What each symbol does to the elements:
* | a u c y n w
DC | BR BH MF LC NL TC
PQ | MS LJ FD ZL CL NM
MS | PQ DQ CQ FR HB HP
QT | RN LB BB DP QB LS
CL | HB FJ RM DL PQ GP
LL | DG FD LJ LS QN DP
DP | PH ZR JM QT GL LL
PH | DP LF ML RN LM DG
NM | HP JM ZR CN GP PQ
HP | NM ML LF QC RJ MS
LS | HN CJ QG LL DH QT
FP | CG GL GP HC ZR RM
RJ | GP MM CG PZ HP HB
DG | LL CQ DQ HN DT PH
CQ | FD DG MS NL LC LF
BS | FJ HB DT HS DQ MM
SD | TQ PZ LQ MM BT HS
FR | ZL DR NL MS MF QC
LB | HG QT CN ZR HC CJ
RM | LC QN CL BR FD FP
HB | CL BS LC MF MS RJ
HC | TC QB JT FP LB BR
DT | QN LC BS BH DG LM
CJ | NL LS ZL FD BR LB
ML | JM HP PH BT MM DQ
LF | ZR PH HP HG CG CQ
QN | DT RM FJ DH LL GL
LC | RM DT HB DC CQ CG
ZR | LF DP NM LB FP FD
DH | BH BR PF QN LS QB
MF | DL HS DC HB FR PZ
JT | PZ TQ HC GP CN DL
LJ | DQ PQ LL QG FJ JM
BR | DC DH DL RM CJ HC
ZL | FR QG CJ PQ DL CN
HN | LS NL DR DG BH RN
DL | MF PF BR CL ZL JT
RN | QT HG BT PH LQ HN
BB | BT CN QT JM TQ QG
DR | QG FR HN DQ HS BT
JM | ML NM DP BB TT LJ
LQ | QB TC SD LM RN BH
TT | MM GP GL TQ JM FJ
GL | LM FP TT QB DP QN
QG | DR ZL LS LJ PF BB
LM | GL CG MM LQ PH DT
MM | TT RJ LM SD ML BS
CG | FP LM RJ TC LF LC
FJ | BS CL QN PF LJ TT
GP | RJ TT FP JT NM CL
BH | DH DC HS DT HN LQ
PZ | JT SD TC RJ QC MF
NL | CJ HN FR CQ DC HG
HS | PF MF BH BS DR SD
PF | HS DL DH FJ QG TQ
TQ | SD JT QB TT BB PF
QB | LQ HC TQ GL QT DH
QC | CN BT HG HP PZ FR
CN | QC BB LB NM JT ZL
FD | CQ LL PQ CJ RM ZR
TC | HC LQ PZ CG HG DC
DQ | LJ MS DG DR BS ML
HG | LB RN QC LF TC NL
BT | BB QC RN ML SD DR

The rows follow the links: the fewer symbols apart two elements are, the more alike their rows tend to be.

Name the element of each row.
19	15	7	-17	-7	-32	-8	15	-3	-7	36	-32	-38	-17	-13	36	23	-13	-3	-22	-1	-5	-30	17	-6	16	-7	3	-3	12	1	-9	-10	-8	-13	-10	21	26	-15	-6	-18	13	-22	-3; element JT
8	-27	-5	47	24	15	8	-22	1	-3	-11	38	-1	33	-10	-15	-5	4	-9	8	2	6	32	2	-4	-16	-6	-10	3	18	-19	11	25	0	-12	19	-28	-18	-7	35	16	-15	1	18; element DT
-9	8	12	-18	32	-1	-6	0	25	9	-16	28	28	-6	35	-16	-7	23	31	42	16	-2	14	-42	-7	-18	5	-9	-5	-1	3	-4	-22	4	12	26	-1	-17	-16	3	8	-9	23	-12; element DP
9	8	9	41	21	-12	11	5	-9	13	22	24	-4	43	-35	10	-6	-3	18	33	3	1	5	-12	-28	7	9	-17	-1	26	2	9	-13	-9	-26	4	-6	-6	13	8	-30	14	-44	-6; element LQ
-2	-3	-6	49	19	14	13	-8	-29	-2	-6	14	-8	54	-46	-3	-25	-1	0	12	8	23	8	-1	-11	3	6	-8	-6	22	3	7	29	6	-17	-12	-19	-11	9	2	-19	-3	-28	10; element BH
-11	-39	-11	-22	-1	15	15	-11	-8	14	-33	8	33	-27	-2	-17	-12	6	-6	29	26	8	23	1	31	-7	28	-2	15	-11	-23	10	26	-3	40	6	-26	-11	-13	1	11	-13	11	-7; element CQ
-15	25	10	-5	35	5	-6	13	0	4	-2	-1	16	13	3	-3	-16	19	44	37	3	25	-1	-45	-9	-3	6	-14	-5	-4	25	-7	-22	14	10	-17	7	-17	-5	-25	-30	6	-1	-9; element QT
-17	26	9	11	10	-12	8	9	-16	23	1	15	24	11	-7	-8	-10	11	39	46	0	12	7	-39	-3	-9	16	-18	-6	0	34	8	-23	6	15	-5	-10	-10	21	-18	-34	6	-20	-8; element RN
1	10	10	22	36	-5	-13	-3	3	-5	18	11	-14	38	-23	11	-10	2	30	27	9	17	-11	-29	-35	8	-4	-16	-26	17	5	-1	-14	4	-33	-6	9	-1	-16	-5	-28	6	-17	-8; element QB
-7	-15	9	1	21	6	13	5	5	28	-6	33	32	-1	30	-29	-2	16	31	51	16	-8	30	-33	-2	-17	13	-16	13	-10	8	5	-20	-3	17	28	-11	-23	12	6	6	-2	16	-4; element PH
6	11	3	4	-32	-5	3	13	-32	-11	9	-30	-34	0	-26	27	6	-22	-35	-39	-1	-2	-8	37	18	13	4	12	6	12	-3	3	26	-5	-5	-22	-6	16	8	-9	-10	-5	-26	13; element MF

Each walk starts at a row. The symbols on each line, taken left to right, move it on to the next element.
Each answer is a row, close to the row of the element it stands for.
new walk
6	-45	-8	-7	19	1	-3	-22	15	-18	-24	-1	-6	-4	-12	14	-10	0	-14	-9	22	20	-1	2	10	15	-2	-2	-13	14	-55	-5	34	8	-4	5	-15	3	-57	28	12	-15	19	2
u c a u u n n: 5	-1	0	25	-16	19	4	-3	-2	-16	4	34	-23	20	23	-16	16	1	-30	-34	-7	-18	29	36	-7	-25	-12	10	12	10	0	4	14	-8	-26	13	-21	-3	15	21	39	-19	2	16
y w u y a y c: 11	-13	8	-6	21	-28	-4	-5	-5	0	15	-15	-13	5	-42	38	-4	-12	15	25	10	17	-30	-8	-12	35	0	-8	-22	11	-19	-3	-9	6	-11	-12	13	22	-31	-2	-37	7	-29	-13
new walk
-17	14	2	-16	-33	5	-6	-4	-4	-17	-6	-52	1	-13	2	5	-2	-7	-20	-40	-14	16	-34	22	9	10	2	10	-8	-20	13	2	1	10	22	-42	27	10	4	-31	-11	1	3	2
c y n n a u c: -8	5	-10	13	-21	29	4	-3	11	5	-5	21	16	-1	30	-41	1	5	-21	-21	-25	-11	24	17	-8	-31	-16	13	11	-12	11	6	6	-6	7	8	-12	-13	38	4	28	-5	24	9
u u n a u w n: 1	-8	3	-41	-21	-7	-18	-2	29	5	6	-15	23	-46	36	-4	14	-4	-3	-21	-13	-24	-20	9	6	4	-9	15	-2	-27	-5	-6	-30	-7	13	14	28	18	-8	7	24	12	28	-5
new walk
-4	20	14	-25	-20	-18	-13	5	13	9	17	-45	7	-30	2	18	8	-11	1	-20	-7	-2	-37	4	0	12	-5	14	-5	-27	18	-4	-34	0	4	-13	34	11	13	-16	-8	21	5	-9
y c u w a a: -20	-10	-9	-5	27	22	-3	-12	9	-4	-49	13	22	13	22	-31	-13	28	15	18	4	18	21	-26	5	-15	7	-6	-1	1	5	-7	8	22	19	2	-20	-22	-13	-8	17	-15	34	1
a c u c c u c y: -14	13	0	24	-1	10	15	0	-31	8	-29	4	21	25	-15	-19	-14	21	16	23	4	20	23	-15	8	-11	26	-7	3	-8	31	7	17	15	24	-28	-20	-22	18	-24	-22	-9	-10	-1
new walk
2	19	-1	5	-15	-8	-8	4	-20	-25	11	-33	-42	1	-13	35	9	-5	-24	-46	-2	10	-32	31	0	15	-2	14	-2	13	-12	-14	23	6	-15	-35	14	23	-11	-18	-11	-8	-7	9
y u u w w w: 25	-7	8	-37	-5	-27	-14	3	17	-6	26	1	-25	-32	27	29	26	-8	-19	-20	1	-14	-13	11	2	11	-20	11	0	7	-23	-9	-15	-8	-25	23	12	24	-24	29	21	-1	11	-4
c w a c w n: 10	-12	-5	-34	-29	-5	5	2	19	25	15	-11	18	-42	20	-8	17	-12	-9	-11	-8	-31	-2	16	8	1	-4	9	6	-33	-2	14	-19	-20	8	27	14	6	21	10	22	9	5	-10
new walk
-5	-25	-9	27	36	22	-10	-26	20	-19	-22	28	-9	36	10	-12	-11	15	-3	8	6	19	13	-13	-9	-12	-10	-3	-10	23	-26	-3	25	19	-24	16	-18	-18	-36	21	13	-15	13	13
y u c n u a: -20	28	-8	28	-35	28	2	4	-18	1	2	-9	-4	24	1	-26	-1	9	-9	-28	-25	3	8	20	1	-16	1	7	6	-10	36	9	-1	7	5	-35	1	-13	54	-30	4	0	-7	8
y c n c u a: 9	-21	-6	-18	-17	-1	-1	-7	14	-27	-2	-8	-31	-23	19	16	23	-1	-43	-53	4	-11	-8	32	10	-1	-21	21	-4	11	-27	-3	25	-1	-11	5	6	14	-22	17	38	-12	20	8
new walk
4	44	11	5	8	-8	-20	7	-4	-11	40	-1	-42	29	6	25	9	1	6	-22	-7	-13	-13	-3	-34	-4	-13	1	1	13	26	-11	-23	-3	-50	-13	16	9	16	-7	-10	9	-13	3
n c u n n y u c y: -17	45	6	-3	1	5	-9	15	14	1	23	-9	-5	3	13	0	8	10	14	-15	-21	-2	-24	-19	-21	-11	-18	3	-4	-10	46	-12	-46	12	-7	-16	25	1	31	-23	-16	12	3	-8
y u c n u a: 16	-17	1	24	27	-1	6	-3	12	9	11	43	3	20	1	-8	5	-3	21	35	4	-8	20	-17	-14	-11	-8	-13	1	20	-18	7	-4	-12	-23	41	-17	-18	1	39	15	7	-9	-1
new walk
-15	-25	-2	-26	5	14	-2	-6	8	-8	-41	-12	31	-14	13	-8	-18	10	-2	19	24	15	-2	-9	25	7	12	-7	1	-9	-22	-1	21	16	41	0	-7	-4	-37	-9	15	-13	30	-4
u y y a n a u n c: -12	-9	-6	-25	-29	16	-10	-3	15	-12	-16	-15	9	-35	34	-12	7	2	-29	-44	-10	-11	-2	24	18	5	-17	21	-5	-27	-12	-7	1	6	22	-4	9	5	-7	-4	36	-7	37	1
u w c n w w: 12	-17	5	9	36	-6	-7	-19	26	-6	10	45	-4	21	14	-2	-4	8	21	28	5	2	4	-26	-29	7	-18	-14	-13	24	-18	-12	-13	-2	-29	34	0	-7	-32	31	9	-2	6	-2
